Below are the code and all the weights of a small trained network. Each question names an input and a target symbol and asks about switching units off, where a switched-off unit gives its printed mean instead of its output.

import numpy as np


def w(rows, s, z=0):
    codes = np.array(rows[::2]) - 128.0
    scale = np.full(codes.shape[1], s)
    scale[-1] = z or s
    return codes * scale


def norm(h):
    return h / np.sqrt((h * h).mean(-1, keepdims=True) + 1e-5)


def f(y):
    return y / 2 * (1 + np.tanh(0.7978845608 * (y + 0.044715 * y**3)))


def softmax(a):
    e = np.exp(a - a.max(-1, keepdims=True))
    return e / e.sum(-1, keepdims=True)


def log_softmax(a):
    a = a - a.max(-1, keepdims=True)
    return a - np.log(np.exp(a).sum(-1, keepdims=True))


def net(x, mask):
    ids = ['βγδηθλμπστφψω'.index(c) for c in x.split()]
    T = len(ids)
    res = E[ids] + P[:T]
    u = 0
    for l in range(2):
        r = norm(res)
        for j in range(2):
            rows = slice(4 * j, 4 * j + 4)
            q, k, v = (r @ M[l][rows].T for M in (Q, K, V))
            z = softmax(np.where(np.tri(T) > 0, q @ k.T / 4**0.5, -1e9)) @ v
            o = O[l][rows]
            res = res + np.where(mask[u + j], z, o[:, -1]) @ o[:, :-1]
        u += 2
        y = f(norm(res) @ A[l][:, :-1].T + A[l][:, -1])
        res = res + np.where(mask[u : u + 4], y, B[l][:, -1]) @ B[l][:, :-1]
        u += 4
    return log_softmax(norm(res)[-1] @ U[:, :-1].T + U[:, -1])


Q, K, V, O, A, B = {}, {}, {}, {}, {}, {}
E = w([
[110,167,102,102,181,84,112],'β',
[128,145,90,114,111,150,94],'γ',
[77,143,123,73,211,121,116],'δ',
[136,115,188,109,134,144,160],'η',
[233,152,208,44,134,89,150],'θ',
[126,142,176,95,168,155,152],'λ',
[186,159,130,88,141,102,84],'μ',
[75,163,133,83,242,115,134],'π',
[164,134,131,122,97,117,159],'σ',
[84,125,157,165,136,90,166],'τ',
[63,137,25,190,61,54,75],'φ',
[184,120,105,115,4,101,69],'ψ',
[148,155,233,174,87,172,60],'ω',
],0.0036)
P = w([
[79,78,86,106,54,155,169],'0',
[255,232,103,150,180,128,173],'1',
[116,70,183,60,159,57,74],'2',
[202,228,61,170,137,104,156],'3',
[68,65,161,107,152,104,78],'4',
[177,219,63,177,123,108,149],'5',
[31,70,126,134,163,111,85],'6',
[167,217,36,172,125,98,145],'7',
],0.0037)
Q[0] = w([
[89,89,169,124,194,119,143],'L0H1',
[199,181,81,151,98,143,101],'L0H1',
[127,120,132,93,152,52,78],'L0H1',
[126,141,107,191,98,136,102],'L0H1',
[197,69,169,84,63,161,142],'L0H2',
[44,90,151,122,133,187,150],'L0H2',
[142,201,2,119,176,119,197],'L0H2',
[136,108,168,233,106,125,71],'L0H2',
],0.006)
K[0] = w([
[174,121,147,131,186,91,42],'L0H1',
[70,108,57,77,48,153,233],'L0H1',
[174,167,67,128,122,67,117],'L0H1',
[88,76,116,81,39,135,108],'L0H1',
[254,137,212,173,100,114,95],'L0H2',
[96,108,177,161,215,131,122],'L0H2',
[119,119,21,45,140,28,237],'L0H2',
[82,102,175,193,36,235,75],'L0H2',
],0.0045)
V[0] = w([
[138,105,121,74,147,52,101],'L0H1',
[116,6,74,94,112,193,185],'L0H1',
[66,69,166,175,87,223,74],'L0H1',
[160,155,68,122,101,177,142],'L0H1',
[64,167,114,147,137,177,19],'L0H2',
[172,133,242,118,120,97,48],'L0H2',
[139,159,138,177,105,114,152],'L0H2',
[253,128,102,91,96,152,115],'L0H2',
],0.0033)
O[0] = w([
[143,185,193,106,5,173,47,134],'L0H1',
[86,142,194,64,169,54,131,70],'L0H1',
[153,200,92,98,217,92,170,162],'L0H1',
[40,165,146,179,130,76,120,171],'L0H1',
[179,184,139,84,94,71,198,207],'L0H2',
[60,134,5,99,190,97,128,248],'L0H2',
[116,102,131,116,160,87,133,150],'L0H2',
[55,214,102,210,203,121,129,193],'L0H2',
],0.0028,0.0015)
A[0] = w([
[75,220,33,216,39,89,64,21],'L0N1',
[83,152,124,186,147,160,61,50],'L0N2',
[134,6,75,82,53,107,160,210],'L0N3',
[116,210,227,178,40,140,156,255],'L0N4',
],0.0024,0.00077)
B[0] = w([
[206,134,227,71,224,163,166,251],'L0N1',
[215,124,143,163,150,99,172,153],'L0N2',
[90,253,195,143,138,136,128,126],'L0N3',
[151,153,21,89,145,126,149,197],'L0N4',
],0.004,0.0018)
Q[1] = w([
[198,133,198,216,134,126,136],'L1H1',
[68,164,51,69,108,130,148],'L1H1',
[237,199,161,188,189,148,136],'L1H1',
[104,106,131,76,97,87,103],'L1H1',
[75,47,182,175,84,200,112],'L1H2',
[88,48,188,179,236,103,119],'L1H2',
[175,195,98,130,120,102,124],'L1H2',
[216,253,56,65,138,90,157],'L1H2',
],0.0052)
K[1] = w([
[200,129,161,142,147,132,79],'L1H1',
[105,162,56,77,120,97,198],'L1H1',
[254,145,94,229,197,136,115],'L1H1',
[100,143,154,121,50,159,129],'L1H1',
[242,131,138,216,190,108,38],'L1H2',
[102,72,160,193,146,129,60],'L1H2',
[111,141,128,44,112,137,168],'L1H2',
[87,160,125,64,60,114,180],'L1H2',
],0.0058)
V[1] = w([
[170,86,49,88,133,147,113],'L1H1',
[45,186,141,43,78,162,200],'L1H1',
[54,135,127,155,102,93,144],'L1H1',
[173,68,109,237,195,192,111],'L1H1',
[71,37,120,149,206,110,174],'L1H2',
[141,129,167,3,186,134,178],'L1H2',
[94,112,200,184,46,100,217],'L1H2',
[122,184,27,157,141,31,147],'L1H2',
],0.0049)
O[1] = w([
[191,111,103,222,92,168,167,96],'L1H1',
[135,185,248,114,192,97,164,158],'L1H1',
[149,117,154,83,219,95,151,103],'L1H1',
[174,125,3,141,38,55,124,4],'L1H1',
[75,161,77,103,115,218,138,47],'L1H2',
[103,124,128,19,192,117,214,254],'L1H2',
[11,59,186,161,100,190,131,138],'L1H2',
[136,223,208,177,190,152,75,248],'L1H2',
],0.0048,0.0029)
A[1] = w([
[177,120,104,13,167,67,188,22],'L1N1',
[146,59,114,130,3,108,207,4],'L1N2',
[152,151,142,132,148,60,118,190],'L1N3',
[203,94,99,148,137,65,85,21],'L1N4',
],0.0056,0.0021)
B[1] = w([
[151,144,183,211,2,103,141,183],'L1N1',
[172,130,181,72,207,146,1,143],'L1N2',
[56,6,188,90,168,166,99,252],'L1N3',
[86,77,48,226,216,127,221,149],'L1N4',
],0.0044,0.0028)
U = w([
[148,71,153,110,164,111,2,114],'β',
[69,161,224,72,171,137,169,211],'γ',
[144,133,134,109,74,131,142,94],'δ',
[82,112,94,91,115,153,180,30],'η',
[162,89,30,126,126,108,73,230],'θ',
[87,117,100,86,100,134,196,54],'λ',
[190,150,138,179,113,41,211,34],'μ',
[169,110,109,50,73,145,114,110],'π',
[29,139,114,153,85,157,113,72],'σ',
[75,89,107,115,101,200,111,43],'τ',
[126,146,166,249,78,160,71,4],'φ',
[93,44,92,203,212,115,172,72],'ψ',
[134,242,61,145,164,166,149,210],'ω',
],0.0086,0.0014)

Each question gives the input, a string of symbols that net reads in full, and the target symbol t.
The units are the heads (4 rows each of Q, K, V and O) and the neurons (one row each of A and B). Each row of codes is followed by its name. A weight is (code - 128) times the scale printed after its matrix; where a second scale follows, it is the last column's (O, A, B and U).
mask holds one flag per unit, layer by layer, with each layer's heads first. A switched-off unit (its flag False) gives its mean, the last column of its rows in O or B, instead of its output. The means were averaged over made-up inputs and are rounded, as every weight is.
A unit's drop is (log p(t) with every unit on - log p(t) with that unit switched off) / (log p(t) with every unit on - log p(t) with every unit switched off).
most important unit: the unit with the biggest drop
k most important neurons: the k neurons with the biggest drops, biggest first
k most important neurons of layer l: the k neurons of layer l with the biggest drops, biggest first
drop of u: that unit's drop, to one decimal
input μ σ ω μ ω β μ η, target μ: most important neuron of layer 0 : (L0N4)
input ψ ω ω β γ μ λ ψ, target ψ: 2 most important neurons of layer 1 : (L1N4; L1N3)
input μ β μ ω ω ω π β, target μ: 2 most important neurons : (L1N1; L0N4)
input β ω λ ω, target β: 2 most important neurons : (L1N2; L0N1)
input β ω π ω ω μ ω φ, target β: 2 most important neurons : (L1N2; L0N1)
input ω ω γ η ψ μ, target ω: 2 most important neurons of layer 0 : (L0N1; L0N3)
input μ δ φ φ ψ φ, target μ: 3 most important neurons : (L0N1; L1N1; L0N4)
input ψ ψ ω μ β φ, target ψ: 2 most important neurons : (L0N1; L1N4)
input φ μ ω θ μ ω μ, target ψ: 2 most important neurons of layer 1 : (L1N4; L1N2)
input ω μ θ θ φ σ ω, target β: 2 most important neurons : (L0N1; L0N2)
input ψ μ δ η, target ψ: 2 most important neurons : (L1N4; L0N4)
input μ ω φ φ, target μ: 2 most important neurons : (L1N1; L0N1)
input τ ω τ γ, target τ: 2 most important neurons of layer 0 : (L0N1; L0N3)
input θ ω μ ω ω ω μ π, target θ: 2 most important neurons : (L0N1; L1N2)
input ω ω μ τ, target ω: most important neuron : (L0N1)
input ψ ψ η β, target ψ: 3 most important neurons : (L0N3; L1N4; L0N1)
input β φ π ω ω σ, target β: 2 most important neurons : (L1N2; L0N1)
input μ β π ω, target μ: 2 most important neurons of layer 0 : (L0N4; L0N3)
input λ ω ω λ ω γ ω, target θ: 2 most important neurons of layer 0 : (L0N2; L0N4)
input ω λ τ ω ω θ, target ω: most important unit : L0H1
input π γ ω φ ω ψ μ θ, target π: 2 most important neurons : (L1N2; L0N1)
input ω φ ω φ ω, target ψ: 3 most important neurons : (L1N4; L0N1; L0N2)
input ψ ω μ ω, target ψ: 2 most important neurons of layer 0 : (L0N1; L0N3)
input μ ω π ω μ μ, target μ: 2 most important neurons of layer 1 : (L1N1; L1N4)
input φ λ ω ψ ω ω ω ω, target φ: drop of L1H1 : 0.7
input ω ω φ ω ω ω, target ω: drop of L1N4 : 0.0
input φ ω ω η ψ μ, target φ: drop of L0H2 : 0.3
input ω ψ ω θ σ ω μ ω, target ω: drop of L1H1 : 0.6
input π φ ω η, target π: most important unit : L0H2
